Each row has a hidden value. The values are split into ranges, and the group after each row names the range that its value falls in. Each part has its own value, ranges and names.
[28, 18, 11, -62, 146, -119, 25, -96, -113, -5, -6, -41, 12, 62, -26, 30, -101, -26, 12, 27, 39, 145, -43, -42, 22, 65, 116, -33, -66, -91, -17, 159, 7, 44, -23, 8, -83, 11, -11]	L
[404, 331, 361, -2, 344, 158, 82, -318, 146, 32, -247, -80, -454, -178, 232, 399, -393, 144, -119, -373, 103, 247, 84, -171, -104, -97, -212, -128, -20, 21, 147, 333, 112, -226, -184, 172, 30, 59, -16]	R
[96, 112, 102, -98, 169, -83, -36, -41, -51, 26, -24, -88, -9, 58, -13, 47, -181, -122, 29, 92, 121, 214, -49, -27, 138, 149, 49, 27, -95, -99, 20, 189, 4, -16, -34, -8, 14, -54, 18]	L
[70, 75, 30, -21, 134, -10, 1, -80, -75, -20, -1, -87, 0, 14, 21, 34, -53, -45, 21, 19, 0, 194, -6, 3, 82, 69, -50, 8, 35, 23, 17, 125, -40, -12, -82, 46, -58, -21, -4]	M
[205, 245, 146, 0, 264, 159, 135, -244, -32, 185, 60, 106, -65, 19, 60, 254, -151, 94, 59, -69, 55, 153, 47, -13, 41, -40, -69, -108, -67, 0, 80, 233, -165, -160, -281, 14, -57, -29, 49]	X
[27, -93, -40, -73, 74, -113, 22, -62, -78, -41, -60, -137, 63, 17, 50, -80, -75, -49, 155, 13, -10, 129, -8, -29, 6, 70, 151, -14, -143, -70, 30, -29, 59, 55, 86, -29, -24, -42, -63]	E
[-213, 317, 26, 103, -36, 217, -55, -303, -70, 101, -133, 283, 237, -24, 97, 330, -124, -144, 305, 300, 3, -117, 183, -10, 390, -377, -332, 199, 210, -25, 119, 219, -385, -213, -460, -57, 12, -37, 71]	X
[-373, 16, -166, -2, -100, -287, -123, -91, 26, -126, -1, 15, 75, 97, -140, 214, -11, -111, -368, -59, 177, -390, -167, -134, 17, -82, 80, 5, 111, -188, -83, 356, 41, 204, -24, 208, -183, 250, 15]	K
[279, 49, 179, -206, 355, 46, 212, -145, -182, 304, 60, 76, 49, 132, -11, -20, -171, 102, 287, 64, 37, 380, -26, 19, 38, 163, 362, -124, -388, -146, 85, 61, -104, -53, -87, -222, -43, -133, 48]	X
[133, 110, 68, -44, 251, -83, 68, -147, -141, 68, 100, -54, 51, 35, 16, 6, -133, -37, 138, 145, 138, 245, -30, 89, 110, 214, 44, -62, -50, -55, -26, 180, -103, -16, -107, -59, -76, -131, 1]	W
[-40, -76, -89, -9, -31, 230, 54, -38, -138, 59, -42, 45, 214, 54, 30, -76, 157, -7, 300, 60, -320, 179, 97, -2, 120, -184, -18, 108, -48, 123, 123, -206, -177, -52, -152, -66, -26, -20, 6]	M
[515, 161, 134, 138, 186, 331, 119, -41, 364, 21, 103, -175, -454, -87, 136, 340, -129, 146, -270, -626, -91, 155, 36, -190, -346, -89, -307, -227, -304, 237, 135, -8, 151, -292, -170, 357, 147, 101, -29]	R
[156, -29, 84, -137, 145, -50, 6, -21, -1, -7, -84, -254, -22, -24, 92, -102, -105, -63, 115, -51, 57, 238, -44, 7, 56, 219, 113, -7, -154, -23, 82, -23, 97, 39, 108, -19, 20, -89, -42]	S
[-210, -62, -161, -23, -113, -160, -103, 18, -5, -75, -9, -42, 184, 100, -58, 26, -40, -200, 35, 112, 43, -145, -41, -85, 104, -49, 84, 80, -106, -139, -1, 42, 7, 69, 30, 36, 17, 37, -19]	E
[-210, 182, 59, -48, -30, 79, -100, -166, -122, 80, -229, 195, 233, 47, 23, 168, -167, -203, 302, 340, -5, 18, 100, -64, 387, -256, -73, 246, 51, -142, 111, 164, -231, -103, -255, -132, 46, -27, 67]	M
[163, 1, 164, -271, 203, 183, 109, 8, -186, 302, -69, 81, 155, 176, -49, -103, -45, 3, 338, 125, -148, 423, -2, -18, 198, 56, 341, 69, -347, -87, 177, -83, -132, -46, -74, -252, 26, -99, 94]	W
[-90, -31, -51, 16, -18, -16, -8, -152, 24, -41, -83, -75, 107, -56, 93, 31, -47, -68, 159, 2, 28, -71, -11, -9, 53, -56, -23, 33, -71, -20, 48, -23, -34, 19, -79, 14, -22, -1, -43]	K
[146, -7, 95, -246, 286, -36, 152, -40, -216, 259, 101, 59, 95, 215, -124, -65, -49, 69, 103, 56, 12, 318, -99, 3, 56, 202, 434, -94, -296, -158, 44, 113, -76, 67, -13, -164, -119, -48, 72]	X
[-127, 124, -56, 102, -142, 160, -142, -69, 141, -133, -146, -113, 41, -103, 135, 173, 21, -161, -3, -68, -68, -123, 88, -60, 180, -202, -379, 161, 207, 142, 125, 27, -63, -88, -156, 187, 51, 52, -17]	S
[279, 174, 173, -69, 324, 8, 52, -99, -83, 39, 60, -181, -113, -18, 56, 10, -108, 4, -15, -17, 103, 396, -39, 88, 94, 296, -62, -66, 52, 67, 18, 212, -32, -34, -82, 38, -79, -108, 10]	W
[-133, -79, -77, -60, -16, -91, -37, -40, 5, -26, 4, -112, 137, 37, -27, -45, 38, -92, 7, -2, 58, -64, -130, 5, 62, 84, 103, 30, -101, -48, 4, 12, -1, 129, -10, 31, -79, 38, -6]	N
[2, 0, -10, -42, 13, 86, -15, -37, -32, -12, -106, -52, 41, 25, 39, 31, -5, -45, 79, -47, -138, 119, 42, -81, 73, -102, -14, 69, -39, 26, 100, -17, -14, -27, -49, 37, -1, 32, -8]	R
[211, 51, 103, -72, 224, -85, 39, -89, -14, -30, -34, -185, -153, -16, 60, 38, -166, 9, -47, -131, 77, 241, -39, -48, -52, 160, 58, -92, -99, -33, 23, 145, 116, 1, 42, 72, -32, -18, -40]	R
[-17, 46, 7, 4, -44, 146, -22, -88, 119, 5, -141, -24, -5, -30, 88, 170, -59, -43, 44, -152, -76, -63, 46, -132, 34, -209, -88, 54, -104, 17, 145, -14, -7, -82, -111, 93, 58, 78, -3]	S
[-36, -88, 14, -104, 32, 20, 30, -103, -27, 63, -118, -63, 147, -1, 61, -72, -40, -46, 257, 28, -17, 62, -44, -6, 79, 8, 162, 49, -224, -61, 94, -106, -28, 46, -30, -100, -8, -33, -14]	N
[-70, -97, -118, -74, 4, 5, 4, 65, -138, 35, 76, -22, 199, 152, -100, -110, 121, -77, 94, 93, -148, 144, -41, -6, 99, 28, 139, 59, -106, 0, 23, -64, -82, 66, -23, -29, -59, 2, 19]	M
[-51, -15, -22, -22, 2, -18, -63, -78, 5, -83, -89, -215, 121, -85, 121, -86, -8, -138, 178, 67, 45, 60, -17, 75, 167, 110, -88, 93, 40, 50, 59, -45, -27, 45, -15, 6, -13, -84, -46]	K
[-92, -63, -91, 29, 0, -64, -7, -115, 21, -82, 12, -145, 89, -45, 48, -21, 40, -47, 25, -54, 46, -72, -85, 35, 5, 57, -26, -8, -18, 30, -10, -1, -12, 92, -52, 77, -100, 26, -46]	N
[155, -35, 25, -127, 162, -9, 54, 64, -62, 82, 93, -87, -7, 143, -90, -46, -12, -9, -35, -67, -46, 261, -91, -49, -19, 153, 199, -56, -244, -32, 30, 26, 34, 29, 19, 11, -28, 6, 26]	M
[-56, -106, -124, -22, -15, -19, 24, -20, -57, -33, -4, -25, 67, 85, -36, 7, 55, 0, 1, -94, -150, 22, -10, -104, -59, -107, 109, -13, -112, -14, 31, -32, 21, 50, 3, 64, -64, 92, -26]	R
[-148, -77, -78, -116, -60, -67, -82, 23, -78, -44, -122, -96, 175, 67, -4, -80, 16, -148, 117, 93, -63, 41, -10, -51, 170, -9, 118, 131, -29, -70, 75, -25, 6, 90, 72, -27, -14, 5, -13]	E
[-124, -75, -47, -31, -110, 225, -35, -52, 10, 24, -142, -72, 233, -43, 99, -94, 143, -93, 294, 33, -182, 29, 15, 38, 200, -112, -81, 183, -51, 125, 155, -240, -135, 0, -136, -50, 6, -23, 4]	N
[206, 41, 92, -184, 385, -298, 209, -160, -159, 301, 268, 137, 76, 244, -151, 69, -356, 18, 165, 181, 359, 154, -159, -9, -69, 303, 564, -264, -613, -419, -94, 268, -42, 15, -28, -223, -42, -133, 37]	X
[-115, -127, -257, 119, -106, -74, -37, 35, 112, -187, 184, -231, 46, 1, -21, -10, 206, -50, -233, -226, -35, -187, -110, 1, -128, 57, -121, -67, 39, 145, -52, -47, 56, 124, 14, 275, -110, 114, -67]	K
[-328, 201, -25, -26, -80, -217, -228, -99, -37, -87, -154, 70, 157, 71, -60, 234, -223, -317, -45, 304, 228, -193, -19, -107, 343, -111, -83, 205, 156, -247, -16, 393, -75, 24, -111, 40, 7, 55, 42]	R
[-165, 97, -134, 50, -8, 13, 0, -91, -83, 75, 163, 148, 220, 140, -95, 150, 42, -92, 32, 147, 11, -110, -7, 1, 150, -99, -42, 22, 10, -47, -13, 160, -228, -25, -234, 29, -82, 23, 53]	X
[-87, -43, -57, -27, -26, -33, -26, -108, -58, -47, -146, -54, 140, -15, 90, -10, -82, -108, 252, 94, -44, 25, 62, -47, 110, -96, 27, 83, -67, -63, 73, -46, -23, -2, -11, -49, 19, -39, -51]	E
[15, -16, -69, 3, 90, 4, 49, -60, -109, -6, 77, -33, 63, 63, -29, -2, 57, 8, 16, -16, -92, 136, -17, -2, 8, 13, 18, -28, -7, 43, -3, 46, -67, 26, -86, 49, -109, 21, -7]	M
[-140, -169, -199, 32, -107, -20, 21, -72, -62, -66, -47, -19, 197, 28, 45, -49, 47, -54, 240, 28, -164, -62, 59, -63, -14, -178, 71, 35, -135, -21, 43, -173, -29, 27, -3, -12, -13, 15, -74]	E
[-114, 31, -89, -42, 58, 8, 40, -45, -117, 61, 103, 113, 61, 178, -162, 135, 129, 61, -231, -102, -110, -10, -74, -89, -3, -100, 106, -39, 48, -17, -3, 212, -96, 84, -134, 117, -203, 185, 68]	W

Next part:
[-365, 99, -271, -210, -133, 6, -81, 10, -224, 146, 160, -91, -30, 187, -23, 41, 72, 54, 59, 257, 69, 65, 165, 106, 93, -69, -15, -133, 71, 144, -4, 321, 258, 159, -234, 13, -193, -206, 327]	Nif
[-117, 14, -155, -167, -318, 18, 47, -35, -178, 5, -44, -91, 252, -7, -24, 78, 223, -17, -27, 111, -7, -88, 8, 36, 154, -163, -295, -74, 101, -20, 73, 319, 130, 258, -152, 23, -108, -127, 309]	Datod
[192, 307, 427, 508, -131, -94, 91, 32, 82, 8, -104, -27, -138, -62, 114, -168, 163, 59, -271, 93, -179, 130, 227, -335, -342, 18, 239, -167, -2, 207, 194, -167, -5, 33, -154, -51, -128, 377, -205]	Gare
[-84, 230, -232, -31, 407, 75, 78, 143, 193, 171, -31, 58, -310, -157, 1, -18, -416, 109, 265, -43, 145, -54, -339, -39, 360, -32, -382, -13, -160, -54, -193, 107, 317, -194, -355, -91, -177, -472, 244]	gobom
[73, 565, 156, 14, 188, -272, 233, 49, 93, 344, 38, 90, -60, -24, 181, -177, 76, 65, -52, -20, -353, -34, -109, -431, 281, 138, -147, -299, 86, -59, -134, -127, 273, 14, -347, -180, -196, -202, 128]	Datod
[-1, 345, -47, 175, 578, -241, 67, -14, 168, 294, -21, 183, -353, 91, 184, -26, -388, 95, 72, 112, -52, 85, -91, -138, 18, 86, -3, -47, -12, 46, -75, -233, 79, -214, -348, -65, -178, -104, 26]	gobom
[368, 557, 199, 222, 334, -125, 33, 115, 223, 256, -155, 300, -46, -166, 285, -54, -304, 41, 84, -66, -184, -181, -401, -494, 240, 1, -352, 87, -151, -355, -109, -173, 116, 75, -252, -455, -68, -223, 49]	gobom
[-56, 233, 146, 615, 366, -213, 277, 93, 295, 42, -72, -20, -325, -199, -96, -143, 8, 42, -182, -129, -156, 16, 14, -225, -4, 106, 201, -122, -74, 141, -23, -273, 85, -304, -228, 93, -55, 167, -201]	tipo
[-268, -31, -58, 300, -350, -67, 13, -48, -179, -125, 7, -191, 116, 64, -155, 19, 449, -31, -249, 206, 34, 49, 344, 74, -224, -92, 256, -73, 23, 225, 165, 182, 10, 225, -23, 127, -16, 253, 60]	gobom
[-245, 338, -280, -172, 90, 87, -87, 134, -132, 276, 177, 23, -62, -23, -21, 13, -84, 108, 213, 77, -69, -66, -95, -107, 364, 2, -209, -101, -112, -136, -163, 285, 425, 156, -314, -218, -144, -371, 353]	Datod
[29, 232, -53, 186, 370, -2, -85, 62, 27, 213, -12, 173, -200, -58, 105, 76, -375, 99, 118, 33, -123, 1, -71, -148, 36, -15, -80, 61, -85, -124, 44, -56, 105, -65, -303, -134, -102, 40, 28]	vesu
[287, -93, -6, 364, 210, -24, -55, -150, -40, -346, -321, 179, -178, -209, -51, -2, -36, -85, -176, 127, 380, 53, 106, 7, -214, -361, -67, 110, -210, 105, 333, -50, 68, 36, -113, 79, 70, 176, 10]	Datod
[-413, 84, -100, 177, -139, -250, 81, -55, -238, 141, 179, -142, 118, 169, -115, 38, 429, 2, -239, 138, -338, 45, 416, -15, -66, 73, 353, -219, 207, 155, 110, 62, 68, 129, -162, 170, -76, 309, 56]	Nif
[115, 517, 127, 42, 398, -339, 159, 54, 277, 601, -44, 227, 57, 156, 436, 105, -472, 105, 144, -29, -521, -160, -417, -361, 223, 225, -317, 52, 227, -339, -209, -277, -177, -96, -337, -295, -228, -144, 18]	tipo
[-21, 612, 145, 271, 392, -212, 228, 220, 319, 486, 68, 96, -141, -103, 161, -88, -231, 131, 85, -184, -506, -149, -327, -471, 355, 278, -130, -111, 3, -242, -291, -218, 152, -167, -351, -282, -169, -180, -28]	tipo
[-43, -504, -121, 190, -349, 222, 30, -83, -119, -582, -279, -196, -41, -232, -290, 46, 230, -100, -200, 117, 550, 70, 232, 342, -223, -460, -116, 44, -68, 368, 402, 340, 60, 29, -27, 396, 0, 159, 120]	vesu
[-123, -491, -164, 176, -200, 35, 190, -157, -115, -559, -247, -213, -84, -219, -358, -22, 383, -128, -302, 72, 459, 94, 315, 336, -134, -402, -32, -115, 21, 454, 376, 230, 136, -78, -79, 548, -5, 165, 125]	Nif
[-27, 250, -389, -222, 502, 105, -127, 76, 20, 327, -10, 234, -133, -76, 122, 175, -624, 122, 419, 12, 28, -136, -420, -24, 420, -72, -547, 145, -152, -348, -169, 161, 259, -19, -384, -251, -139, -463, 353]	Datod
[-357, 32, 109, -45, -762, 35, 110, 30, -135, 132, 104, -408, 208, 268, 44, 14, 374, 103, -145, 260, -195, 130, 312, 83, -262, 60, 116, -259, 341, 364, 91, 326, -90, 192, -118, 166, -319, 181, 112]	Gare
[-350, 271, -190, -193, 178, -281, 131, -37, -86, 463, 196, -20, -6, 275, 124, 67, -46, 100, 48, 136, -374, 37, 69, -36, 179, 175, -9, -232, 297, 37, -108, 12, 102, -40, -362, 59, -263, -95, 209]	Nif
[-47, 99, -226, -347, 30, 18, -164, -17, -150, 218, -5, 146, 89, 170, 217, 185, -325, 31, 212, 212, 55, -70, -152, 37, 181, -168, -394, 105, 100, -160, 28, 250, 89, 182, -258, -163, -186, -301, 356]	rimu
[-282, -37, 204, 231, -666, -176, 319, 4, 61, -69, -52, -387, 227, 143, -48, -58, 565, -35, -351, 140, -110, 24, 228, 29, -202, 19, 148, -206, 322, 375, 79, 144, -179, 85, -10, 248, -178, 183, -5]	tipo
[211, -227, -59, 328, 248, -30, 65, -147, -22, -412, -324, 115, -199, -302, -167, -12, 21, -107, -208, 12, 357, 33, 120, 71, -99, -382, -103, 38, -148, 156, 356, -35, 126, -94, -148, 252, 67, 178, 20]	Nif
[154, 208, 37, 337, 119, 18, 19, 34, 7, -164, -138, 85, -165, -288, -98, -132, 120, -17, -112, 7, 158, -19, 17, -212, 50, -179, -63, -52, -273, 18, 102, 28, 306, 88, -167, -101, 29, -30, 73]	Datod
[-56, 351, -271, 336, 773, 83, -57, 186, 141, 167, 33, 212, -474, -342, -135, -31, -450, 126, 246, -146, 34, -70, -238, -190, 344, 7, -115, 51, -432, -207, -163, -51, 459, -207, -371, -203, 0, -238, 92]	gobom
[-150, -14, -127, -186, -247, 52, -12, 7, -140, -54, -9, -85, 19, 52, -8, 6, 96, -14, -6, 190, 204, 19, 72, 79, 84, -206, -189, -87, 74, 160, 95, 321, 207, 148, -180, 45, -169, -220, 303]	rimu
[-18, 34, -16, -86, -277, -68, 103, -11, 52, 129, -151, -51, 320, 98, 179, 172, -47, -4, 25, 89, -93, -163, -227, 12, 82, -86, -406, 101, 220, -122, 4, 172, -196, 158, -116, -53, -155, -118, 189]	tipo
[-321, 7, -44, 184, -554, 168, -183, 60, -269, 65, 117, -227, 198, 137, -56, 147, 233, 87, -67, 241, -151, 48, 332, 72, -289, -35, 212, 4, 53, 95, 169, 340, -47, 329, -56, -18, -109, 337, 66]	Gare
[-188, 366, -1, 70, 293, -165, 65, 114, 247, 449, 74, 38, -274, 240, 258, 21, -455, 151, 153, 149, -147, 50, -172, -106, 36, 188, -25, -20, 122, 55, -204, -98, -31, -210, -327, -128, -301, -207, 37]	tipo
[-161, 229, -26, -111, -220, -265, 54, -96, -187, 326, 70, -16, 332, 282, 193, 124, 199, 19, -92, 204, -390, -48, 107, -102, 9, 63, -48, -110, 312, -73, 33, 75, -93, 274, -179, -57, -163, 89, 178]	Datod
[200, 341, -136, 269, 573, 13, -131, 60, 14, 135, -90, 332, -172, -279, 31, 54, -356, 51, 149, -72, -60, -133, -226, -278, 237, -101, -233, 146, -331, -369, -4, -76, 273, 47, -285, -307, 56, -80, 92]	Datod
[399, 273, 194, 353, 149, 5, 95, 76, 201, -156, -289, 165, -112, -371, 44, -140, -45, -36, -71, -89, 160, -126, -257, -338, 130, -204, -322, 49, -266, -119, 56, -59, 200, 49, -156, -221, 17, -150, 39]	gobom
[-1, -394, -141, 436, 47, 134, 56, -44, 106, -492, -331, -84, -226, -272, -260, 53, -52, -69, -129, 49, 558, 29, 47, 291, -203, -367, -80, 174, -196, 274, 267, 124, -16, -160, -47, 313, 41, 121, -3]	tipo
[-55, 337, 30, -244, -317, 72, -8, 123, -60, 440, 67, -40, 321, 104, 264, 148, -131, 135, 189, 56, -433, -143, -218, -202, 203, 81, -409, -33, 207, -272, -93, 251, 0, 258, -259, -271, -261, -139, 238]	Gare
[-209, 14, 86, 397, -295, -126, 201, 28, 48, -89, -53, -225, 82, -26, -130, -34, 390, -23, -268, 49, -80, -14, 181, -25, -127, -12, 170, -98, 86, 211, 85, 63, -49, 47, -50, 155, -54, 213, -39]	tipo
[151, 196, 224, 544, 164, -399, 138, -168, -35, 4, -140, 124, 33, -10, 59, -34, 285, -58, -386, 72, -293, 39, 284, -263, -268, -7, 291, -93, 79, 53, 256, -335, -117, 61, -122, 67, 42, 523, -194]	Datod
[-414, 311, -165, -1, 233, -289, 124, 14, 42, 504, 202, -57, -91, 326, 141, 74, -150, 138, 74, 158, -343, 56, 26, -15, 64, 262, 112, -151, 243, 76, -184, -57, -17, -114, -322, 24, -264, -62, 107]	gobom
[84, 24, 190, 465, -247, 9, 170, 77, 145, -253, -222, -113, 28, -262, -119, -84, 271, -56, -237, -49, 93, -89, -9, -137, -53, -162, -58, 6, -97, 95, 123, 62, 30, 53, -32, 27, 10, 106, -49]	tipo
